Below is a small trained network, with its code and all its weights. Each question gives an input and a target symbol and asks what happens when units are switched off, that is, made to give their printed mean instead of their output.

import numpy as np


def w(rows, s, z=0):
    codes = np.array(rows[::2]) - 128.0
    scale = np.full(codes.shape[1], s)
    scale[-1] = z or s
    return codes * scale


def norm(h):
    return h / np.sqrt((h * h).mean(-1, keepdims=True) + 1e-5)


def f(y):
    return np.maximum(y, 0)


def softmax(a):
    e = np.exp(a - a.max(-1, keepdims=True))
    return e / e.sum(-1, keepdims=True)


def log_softmax(a):
    a = a - a.max(-1, keepdims=True)
    return a - np.log(np.exp(a).sum(-1, keepdims=True))


def net(x, mask):
    ids = ['αβγδεζηθλμξπστψ'.index(c) for c in x.split()]
    T = len(ids)
    res = E[ids] + P[:T]
    r = norm(res)
    for j in range(3):
        rows = slice(2 * j, 2 * j + 2)
        q, k, v = (r @ M[0][rows].T for M in (Q, K, V))
        z = softmax(np.where(np.tri(T) > 0, q @ k.T / 2**0.5, -1e9)) @ v
        o = O[0][rows]
        res = res + np.where(mask[j], z, o[:, -1]) @ o[:, :-1]
    y = f(norm(res) @ A[0][:, :-1].T + A[0][:, -1])
    res = res + np.where(mask[3:7], y, B[0][:, -1]) @ B[0][:, :-1]
    return log_softmax(norm(res)[-1] @ U[:, :-1].T + U[:, -1])


Q, K, V, O, A, B = {}, {}, {}, {}, {}, {}
E = w([
[117,146,146,200,193],'α',
[84,167,161,202,240],'β',
[58,113,181,87,96],'γ',
[63,150,212,150,40],'δ',
[119,21,61,102,205],'ε',
[146,119,131,221,194],'ζ',
[135,92,133,195,183],'η',
[138,129,96,219,205],'θ',
[104,90,30,124,184],'λ',
[200,27,124,110,193],'μ',
[153,247,153,201,108],'ξ',
[85,38,100,38,32],'π',
[109,55,134,14,29],'σ',
[175,155,50,22,155],'τ',
[150,98,218,24,21],'ψ',
],0.013)
P = w([
[40,130,137,71,249],'0',
[65,141,140,104,224],'1',
[81,145,133,114,208],'2',
[94,145,132,136,184],'3',
[105,146,127,148,168],'4',
[115,142,120,157,152],'5',
[125,136,114,165,137],'6',
[132,132,102,166,121],'7',
[150,133,96,195,104],'8',
[155,127,91,200,86],'9',
[158,123,80,202,62],'10',
],0.013)
Q[0] = w([
[74,235,179,54,7],'head 0',
[67,114,17,167,167],'head 0',
[79,167,183,76,94],'head 1',
[99,60,131,119,154],'head 1',
[42,179,228,56,30],'head 2',
[183,146,145,94,136],'head 2',
],0.011)
K[0] = w([
[58,125,195,123,226],'head 0',
[217,58,115,141,102],'head 0',
[29,116,173,75,181],'head 1',
[177,110,80,58,166],'head 1',
[11,113,188,110,235],'head 2',
[116,202,148,58,157],'head 2',
],0.012)
V[0] = w([
[172,146,254,135,112],'head 0',
[85,194,91,129,90],'head 0',
[108,148,161,156,69],'head 1',
[140,155,58,144,130],'head 1',
[225,217,104,65,128],'head 2',
[175,77,144,56,135],'head 2',
],0.014)
O[0] = w([
[12,139,121,166,167,13],'head 0',
[113,236,26,72,98,49],'head 0',
[120,146,162,170,164,3],'head 1',
[112,132,204,78,192,121],'head 1',
[61,108,80,83,254,14],'head 2',
[116,90,57,138,75,129],'head 2',
],0.011,0.006)
A[0] = w([
[175,92,2,178,201,157],'neuron 0',
[153,31,79,74,75,94],'neuron 1',
[210,98,111,185,81,100],'neuron 2',
[86,161,212,113,32,254],'neuron 3',
],0.0088,0.0045)
B[0] = w([
[75,151,73,69,144,193],'neuron 0',
[107,190,199,177,146,215],'neuron 1',
[71,187,71,184,158,244],'neuron 2',
[73,149,110,10,76,254],'neuron 3',
],0.012,0.008)
U = w([
[71,93,160,26,27,207],'α',
[103,167,178,152,28,112],'β',
[181,186,40,147,58,158],'γ',
[88,192,32,187,114,109],'δ',
[148,143,180,117,227,150],'ε',
[100,181,162,124,127,12],'ζ',
[206,117,118,123,90,156],'η',
[249,209,113,84,112,40],'θ',
[137,145,51,51,184,214],'λ',
[143,167,216,152,114,32],'μ',
[78,182,191,74,168,28],'ξ',
[9,127,81,147,160,151],'π',
[204,199,187,134,156,97],'σ',
[125,72,167,226,117,199],'τ',
[98,173,136,129,126,3],'ψ',
],0.015,0.0047)

Each question gives the input, a string of symbols that net reads in full, and the target symbol t.
The units are the heads (2 rows each of Q, K, V and O) and the neurons (one row each of A and B). Each row of codes is followed by its name. A weight is (code - 128) times the scale printed after its matrix; where a second scale follows, it is the last column's (O, A, B and U).
mask holds one flag per unit, heads first, then neurons. A switched-off unit (its flag False) gives its mean, the last column of its rows in O or B, instead of its output. The means were averaged over made-up inputs and are rounded, as every weight is.
A unit's drop is (log p(t) with every unit on - log p(t) with that unit switched off) / (log p(t) with every unit on - log p(t) with every unit switched off).
The circuit of an input: a set's keep is (log p(t) with only the set's units on - log p(t) with every unit switched off) / (log p(t) with every unit on - log p(t) with every unit switched off). Starting from all 7 units, units are removed one at a time, each time the one whose removal leaves the highest keep (on an exact tie, the one counted first), for as long as the keep stays at least 0.8.
circuit, biggest first: the units of the circuit, biggest drop first
k most important neurons: the k neurons with the biggest drops, biggest first
which heads matter: for each layer, one digit per head in row order, 1 if its drop is at least 0.15 and else 0, layers parted by /
drop of u: that unit's drop, to one decimal
input ε η π η μ δ μ θ β, target τ: which heads matter : 100
input ψ τ η μ ε, target τ: circuit, biggest first : [head 0]
input η ξ λ μ μ μ τ γ ε, target λ: circuit, biggest first : [head 2; head 0]
input δ δ σ η μ ψ θ η, target π: which heads matter : 100
input ψ ζ δ π α, target γ: which heads matter : 101
input β σ ζ σ β, target δ: which heads matter : 000
input ψ ψ μ ζ, target π: which heads matter : 111
input μ μ τ ζ π ξ α μ, target ε: circuit, biggest first : [head 2; neuron 3]
input μ θ ε δ β γ σ ψ β, target π: which heads matter : 101
input ζ σ τ θ β τ θ, target λ: which heads matter : 001
input η λ π η β θ β μ τ, target λ: which heads matter : 001
input ε λ ψ β ζ, target π: which heads matter : 100
input μ μ μ ε θ α θ δ θ, target σ: which heads matter : 011
input δ γ α λ ψ λ, target π: circuit, biggest first : [head 0]
input α σ β μ η ε, target τ: 3 most important neurons : [neuron 3; neuron 1; neuron 2]
input π ε β π α, target γ: circuit, biggest first : [head 0; head 2]
input γ μ β ε ε, target η: which heads matter : 100
input ζ ξ ξ μ λ, target ε: which heads matter : 101
input α μ ζ μ π σ δ α π, target β: which heads matter : 000
input δ γ τ γ π β μ, target γ: circuit, biggest first : [head 0; head 2; neuron 2]
input η η η, target β: circuit, biggest first : [head 2]
input ψ α π γ μ ε τ ψ η μ, target π: circuit, biggest first : [head 2; head 0]
input τ μ μ μ α, target τ: drop of head 0 : 1.1
input θ δ τ ε η, target λ: drop of neuron 0 : 0.3
input ε μ μ β ζ γ μ ψ μ α β, target τ: drop of head 0 : 1.1
